Below are the code and all the weights of a small trained network. Each question names an input and a class and asks about switching units off, where a switched-off unit gives its printed mean instead of its output.

import numpy as np


def w(rows, s, z=0):
    codes = np.array(rows[::2]) - 128.0
    scale = np.full(codes.shape[1], s)
    scale[-1] = z or s
    return codes * scale


def norm(h):
    return h / np.sqrt((h * h).mean(-1, keepdims=True) + 1e-5)


def f(y):
    return y / 2 * (1 + np.tanh(0.7978845608 * (y + 0.044715 * y**3)))


def log_softmax(a):
    a = a - a.max(-1, keepdims=True)
    return a - np.log(np.exp(a).sum(-1, keepdims=True))


def net(x, mask):
    res = np.array(x, float).reshape(1, 7) / 4 @ E
    u = 0
    for l in range(2):
        y = f(norm(res) @ A[l][:, :-1].T + A[l][:, -1])
        res = res + np.where(mask[u : u + 7], y, B[l][:, -1]) @ B[l][:, :-1]
        u += 7
    return log_softmax(norm(res)[-1] @ U[:, :-1].T + U[:, -1])


A, B = {}, {}
E = w([
[130,190,152,85,109,100,82,106,187,137,151,145],'x0',
[141,38,122,85,141,156,125,139,51,168,105,124],'x1',
[125,154,57,36,145,157,148,148,114,133,131,119],'x2',
[133,100,164,89,78,88,233,117,163,78,123,120],'x3',
[186,123,133,98,142,119,176,4,123,152,43,71],'x4',
[111,82,178,116,92,105,112,131,132,53,149,147],'x5',
[164,142,182,103,159,123,110,150,91,175,46,99],'x6',
],0.0026)
A[0] = w([
[131,71,226,212,111,103,146,50,128,117,59,116,21],'0.n1',
[126,244,168,81,119,112,64,97,145,156,90,113,33],'0.n2',
[99,130,123,223,120,125,3,221,119,201,170,151,32],'0.n3',
[110,52,163,87,131,133,122,244,57,120,91,113,43],'0.n4',
[140,159,36,177,125,126,173,100,99,182,73,115,46],'0.n5',
[104,76,82,182,115,136,68,149,113,54,193,138,39],'0.n6',
[92,211,134,236,119,110,117,217,172,54,189,160,2],'0.n7',
],0.0068,0.0037)
B[0] = w([
[171,113,183,185,141,106,127,88,107,102,136,94,222],'0.n1',
[187,147,63,123,135,102,100,103,174,155,115,164,179],'0.n2',
[130,175,230,111,163,142,156,115,91,167,181,187,254],'0.n3',
[166,100,99,106,86,125,153,189,104,99,79,149,197],'0.n4',
[83,134,117,102,152,161,149,116,120,142,135,87,162],'0.n5',
[111,106,78,147,139,130,78,81,132,126,122,148,186],'0.n6',
[110,149,124,181,67,171,84,204,188,107,121,12,247],'0.n7',
],0.011,0.006)
A[1] = w([
[52,102,221,191,106,80,100,183,108,71,126,173,54],'1.n1',
[28,123,139,149,169,41,121,164,127,120,107,142,93],'1.n2',
[80,180,162,166,138,122,100,79,157,159,148,109,90],'1.n3',
[4,57,66,180,162,84,33,73,122,95,153,212,2],'1.n4',
[106,124,148,179,147,25,95,147,171,111,78,190,66],'1.n5',
[2,102,145,102,158,59,77,159,139,149,85,115,70],'1.n6',
[43,134,169,96,78,42,185,146,244,55,208,188,69],'1.n7',
],0.0065,0.0026)
B[1] = w([
[124,176,57,72,171,145,143,100,154,186,110,108,247],'1.n1',
[254,129,121,29,67,178,127,107,122,145,141,97,86],'1.n2',
[166,58,102,56,72,139,146,205,82,88,73,146,252],'1.n3',
[107,70,84,159,113,167,78,63,104,83,159,188,151],'1.n4',
[113,142,110,90,163,189,175,131,88,165,115,73,135],'1.n5',
[213,153,119,90,104,207,176,81,114,129,136,51,95],'1.n6',
[79,121,155,94,90,57,170,111,162,120,200,138,152],'1.n7',
],0.0073,0.0028)
U = w([
[195,77,220,219,152,62,159,42,99,81,88,62,194],'0',
[63,112,144,77,73,41,190,99,183,90,199,147,6],'1',
[164,59,96,88,82,109,175,238,61,83,32,181,146],'2',
[75,58,65,166,105,179,52,72,107,76,170,194,30],'3',
[196,195,42,95,172,71,78,74,206,191,79,174,128],'4',
[87,178,144,191,35,181,55,223,220,96,165,31,208],'5',
[121,196,253,118,172,185,114,168,65,193,192,224,178],'6',
[42,133,70,84,204,190,197,91,92,178,92,41,84],'7',
],0.0074,0.0013)

Each question gives the input, the list of numbers given to net, and the class t.
The units are the neurons (one row each of A and B). Each row of codes is followed by its name. A weight is (code - 128) times the scale printed after its matrix; where a second scale follows, it is the last column's (A, B and U).
mask holds one flag per neuron, layer by layer. A switched-off neuron (its flag False) gives its mean, the last column of its row in B, instead of its output. The means were averaged over made-up inputs and are rounded, as every weight is.
A unit's drop is (log p(t) with every unit on - log p(t) with that unit switched off) / (log p(t) with every unit on - log p(t) with every unit switched off).
The circuit of an input: a set's keep is (log p(t) with only the set's units on - log p(t) with every unit switched off) / (log p(t) with every unit on - log p(t) with every unit switched off). Starting from the 12 units with the biggest drops (on a tie, the unit counted first), units are removed one at a time, each time the one whose removal leaves the highest keep (on an exact tie, the one counted first), for as long as the keep stays at least 0.8.
units of the circuit, in order: the units of the circuit, biggest drop first
most important unit: the unit with the biggest drop
k most important neurons: the k neurons with the biggest drops, biggest first
k most important neurons of layer l: the k neurons of layer l with the biggest drops, biggest first
drop when u is switched off: that unit's drop, to one decimal
input [2,4,4,-5,0,4,-6], class 3: 2 most important neurons	(0.n6; 1.n4)
input [5,-1,8,-1,8,8,-7], class 1: units of the circuit, in order	(1.n7; 0.n1)
input [7,-7,0,7,6,1,-2], class 1: most important unit	1.n7
input [-7,-1,-4,-2,6,-8,-8], class 7: 2 most important neurons	(0.n5; 0.n7)
input [0,-4,-2,-5,5,0,-2], class 4: 2 most important neurons	(0.n2; 0.n7)
input [8,5,1,-2,7,-1,-8], class 4: 3 most important neurons	(0.n7; 0.n3; 0.n6)
input [-2,7,5,-6,-8,6,-3], class 6: 4 most important neurons	(0.n3; 0.n4; 1.n3; 0.n2)
input [6,2,6,-7,6,7,-8], class 3: units of the circuit, in order	(1.n4; 0.n7; 0.n3)
input [-6,8,-4,2,-7,-5,-4], class 6: 3 most important neurons	(0.n3; 1.n3; 0.n7)
input [-2,1,8,8,-6,-3,-2], class 2: 2 most important neurons	(0.n3; 0.n4)
input [8,7,-1,3,0,-1,7], class 4: 3 most important neurons	(0.n2; 1.n3; 0.n7)
input [-7,-1,8,-2,-3,-5,2], class 7: 3 most important neurons of layer 0	(0.n5; 0.n3; 0.n7)
input [7,0,7,5,-4,5,-3], class 1: 2 most important neurons	(1.n7; 0.n4)
input [-5,6,3,-7,-1,7,-7], class 3: units of the circuit, in order	(0.n6)
input [3,1,-4,-3,1,-8,0], class 6: 2 most important neurons of layer 0	(0.n3; 0.n6)
input [-7,4,-8,4,-5,8,-5], class 3: drop when 0.n6 is switched off	2.2
input [-4,-3,-5,-7,-6,5,4], class 6: drop when 0.n3 is switched off	4.0
input [-6,6,3,-6,-5,-8,0], class 6: drop when 0.n3 is switched off	0.5
